Here is a tiny trained network, its code and every weight. The questions are about switching its units off for an input and a class, where a switched-off unit gives its printed mean instead of its output.

import numpy as np


def w(rows, s, z=0):
    codes = np.array(rows[::2]) - 128.0
    scale = np.full(codes.shape[1], s)
    scale[-1] = z or s
    return codes * scale


def norm(h):
    return h / np.sqrt((h * h).mean(-1, keepdims=True) + 1e-5)


def f(y):
    return np.maximum(y, 0)


def log_softmax(a):
    a = a - a.max(-1, keepdims=True)
    return a - np.log(np.exp(a).sum(-1, keepdims=True))


def net(x, mask):
    res = np.array(x, float).reshape(1, 3) / 4 @ E
    u = 0
    for l in range(2):
        y = f(norm(res) @ A[l][:, :-1].T + A[l][:, -1])
        res = res + np.where(mask[u : u + 5], y, B[l][:, -1]) @ B[l][:, :-1]
        u += 5
    return log_softmax(norm(res)[-1] @ U[:, :-1].T + U[:, -1])


A, B = {}, {}
E = w([
[253,119,151,99,171,121,130,211],'x0',
[184,79,36,155,134,140,33,116],'x1',
[129,135,124,129,126,119,128,124],'x2',
],0.0046)
A[0] = w([
[61,152,189,126,124,125,187,116,140],'0.n1',
[139,97,48,134,144,138,76,129,145],'0.n2',
[255,110,109,122,129,129,94,169,6],'0.n3',
[205,148,146,118,128,117,140,149,185],'0.n4',
[215,149,183,118,149,127,182,175,32],'0.n5',
],0.0093,0.0015)
B[0] = w([
[168,135,69,127,196,125,141,167,253],'0.n1',
[168,113,122,139,33,64,64,107,230],'0.n2',
[155,170,31,131,213,167,156,128,249],'0.n3',
[104,59,158,194,114,139,103,255,205],'0.n4',
[81,96,212,113,23,78,103,71,234],'0.n5',
],0.008)
A[1] = w([
[113,166,160,118,20,109,65,4,50],'1.n1',
[192,152,94,115,125,147,108,70,178],'1.n2',
[130,176,98,99,217,168,202,111,111],'1.n3',
[54,81,245,142,80,145,133,155,4],'1.n4',
[54,154,207,150,75,89,137,99,108],'1.n5',
],0.012,0.0011)
B[1] = w([
[69,81,111,138,114,71,253,84,250],'1.n1',
[77,113,207,124,130,145,161,163,204],'1.n2',
[118,220,133,164,143,145,123,81,255],'1.n3',
[105,155,245,42,146,163,101,85,234],'1.n4',
[159,104,129,161,152,165,90,202,203],'1.n5',
],0.012,0.0079)
U = w([
[109,246,116,154,174,148,145,62,188],'0',
[162,116,78,56,101,132,105,72,1],'1',
[184,62,68,164,128,139,82,216,163],'2',
[117,103,255,62,131,164,87,139,160],'3',
[72,48,104,145,76,62,220,83,164],'4',
],0.01,0.0043)

Each question gives the input, the list of numbers given to net, and the class t.
The units are the neurons (one row each of A and B). Each row of codes is followed by its name. A weight is (code - 128) times the scale printed after its matrix; where a second scale follows, it is the last column's (A, B and U).
mask holds one flag per neuron, layer by layer. A switched-off neuron (its flag False) gives its mean, the last column of its row in B, instead of its output. The means were averaged over made-up inputs and are rounded, as every weight is.
A unit's drop is (log p(t) with every unit on - log p(t) with that unit switched off) / (log p(t) with every unit on - log p(t) with every unit switched off).
unit that matters most: the unit with the biggest drop
k most important neurons: the k neurons with the biggest drops, biggest first
top k neurons in layer l: the k neurons of layer l with the biggest drops, biggest first
drop when u is switched off: that unit's drop, to one decimal
input [8,4,-6], class 2: unit that matters most => 0.n3
input [1,7,0], class 2: top 3 neurons in layer 0 => [0.n5; 0.n3; 0.n2]
input [0,4,8], class 4: 3 most important neurons => [0.n2; 0.n1; 0.n4]
input [1,8,-2], class 2: 3 most important neurons => [0.n5; 0.n3; 1.n4]
input [0,-2,-2], class 0: 2 most important neurons => [0.n2; 0.n1]
input [3,4,1], class 2: top 2 neurons in layer 0 => [0.n2; 0.n3]
input [8,3,4], class 2: 2 most important neurons => [0.n3; 0.n4]
input [2,8,5], class 2: 3 most important neurons => [0.n5; 0.n3; 0.n2]
input [1,6,5], class 2: 4 most important neurons => [0.n5; 0.n3; 0.n2; 1.n4]
input [0,2,-6], class 4: 4 most important neurons => [0.n2; 0.n1; 0.n4; 1.n4]
input [0,-5,2], class 0: top 3 neurons in layer 0 => [0.n1; 0.n2; 0.n4]
input [-2,0,-8], class 0: 3 most important neurons => [0.n5; 0.n2; 0.n4]
input [0,5,-3], class 4: top 3 neurons in layer 0 => [0.n2; 0.n1; 0.n4]
input [-7,-8,-4], class 0: most important neuron => [0.n1]
input [-1,-7,4], class 0: drop when 0.n1 is switched off => 2.8
input [3,7,-1], class 2: drop when 0.n2 is switched off => 0.5
input [-1,-6,1], class 0: drop when 0.n1 is switched off => 2.4
